array([120, 140, 103, 114, 110, 116]) ans = 140

array([118, 138, 115, 103,  98]) ans = 118

array([[141, 127, 120, 135, 128, 125],
       [125, 125, 126, 120, 128, 148],
       [104, 131, 138, 143, 152, 119]]) ans = 131

array([[147, 106, 144, 131, 126],
       [108, 129, 104, 117, 133],
       [110, 152, 128, 141, 139]]) ans = 110

array([130, 121, 120, 103, 139, 130, 136]) ans = 120

array([110, 103, 138, 128, 143]) ans = 110

array([[140, 147, 109, 132, 125, 130, 124],
       [102, 102, 155, 112, 144, 112, 143],
       [116, 109, 145, 126, 129, 127, 130]]) ans = 145

array([126, 136, 117, 136, 152]) ans = 126
---
[143 154 134 127 130 128] → 154, 143

[106 115 133 115 112 124 116] → 133, 124

[[100 122 134 126]
 [150 118 136 136]
 [119 153 118 138]] → 153, 150

[[154 114 122 114 139 115 103]
 [137 125 131 130 131 126 115]] → 154, 139

[118 118 107 102 144 134] → 144, 134

[[128 150 135 134 143]
 [127 105 121 122 113]] → 150, 143

[147 121 157 124] → 157, 147
---
[[115 147 134 121 116]
 [120 139 104 137 149]
 [141 129 112 145 119]] Answer: 137

[[135 143 136 146]
 [146 150 133 135]
 [138 156 135 135]] Answer: 133

[[123 128 147 128 116 137]
 [129 125 153 125 119 141]
 [125 128 148 127 117 140]] Answer: 119

[[133 135 131 132]
 [125 125 146 129]
 [104 134 121 131]] Answer: 146

[[152 127 108 122  98]
 [123 132 126 125 128]
 [129 131 137 129 127]] Answer: 125

[[130 105 119 117 108 111]
 [147 135 151 122 107 114]
 [109 139 104 129 149 142]] Answer: 107

[[129 103 128 126]
 [144 154 139 138]
 [143 137 137 136]] Answer: 139

[[126 122 104 126]
 [116 120 137 127]
 [128 144 120 115]] Answer: 137

[[126 122 136 134 133]
 [124 137 102 118 121]
 [122 126 137 129 131]] Answer: 118

[[116 111 156 130]
 [116 110 155 132]
 [116 117 158 132]] Answer: 155
---
[[142 109 148 155 130]
 [123 140 112 149 137]
 [119 121 103 119 107]] out 155

[118 118 125 157 130 102] out 130

[145  99 122 115] out 122

[136 117 140 107 149] out 107

[[120 141 129 144 124]
 [139 107 137 135 144]
 [131 124 104 135 138]] out 144

[[146 100 147 114]
 [117 145 109 100]] out 147

[116 132 111 113 104] out 113
---
array([123, 139, 125, 101, 119, 120, 128]) 128, 123

array([[149, 131, 120, 134, 142, 119, 129],
       [128, 138, 124, 109, 134, 126, 128],
       [ 99, 138, 135,  99, 123, 140, 114]]) 129, 99

array([120, 127, 128, 109, 100, 136]) 136, 120

array([149, 150, 127, 107]) 107, 149

array([130, 124, 138, 141, 125, 116, 105]) 105, 130

array([144, 136, 157, 121, 120, 122, 136]) 136, 144

array([120, 107, 146, 158]) 158, 120

array([142, 127, 110, 123, 112, 104]) 104, 142

array([[120, 116, 130, 137, 135, 126],
       [130, 138, 135, 157, 139, 124]]) 126, 130

array([[135, 137, 119, 135, 113, 118, 109],
       [144, 139, 133, 137, 127, 152, 147]]) 109, 144
---
[[100 155  99 143 108]
 [151 119 145 139 145]
 [127 129 137 145 105]] out 119

[[148 105 115 112 143]
 [114 117 125 119 110]] out 117

[[116 148 115 118 148 129]
 [128 125 147 100 139 146]
 [145 130 116 153 114 142]] out 125

[[140 107 136 103]
 [128 133 148 132]] out 133

[[126 131 118 129]
 [156 121 138 127]] out 121

[[132 131 123 124 104 114]
 [129 110 137 113 115 138]
 [133 131 136 113 133 121]] out 110
---
[[133 129 140 109 137]
 [129 128 152 135 126]] Answer: 133

[[117 126 153 138 121]
 [110 131 120 122 113]
 [123 106 139 141 109]] Answer: 110

[[107 114 111 125 111 125]
 [127 112 140 130 140 158]] Answer: 107

[[139 128 111 152]
 [144 128 123 131]
 [157 141 124 130]] Answer: 144

[[140 135 158 101  98 152]
 [133 132 114 105 120 145]
 [150 148 138 109 103 138]] Answer: 133

[[115 123 122 122 122 125]
 [127 139 119 125 135 138]
 [118 105 139 143 128 125]] Answer: 127

[[131 106 126 119]
 [141 117 124 123]
 [140 132 122 130]] Answer: 141

[[107 110 109 139 113 138]
 [137 148 109 104 136 149]
 [131 104 114 102 145 120]] Answer: 137
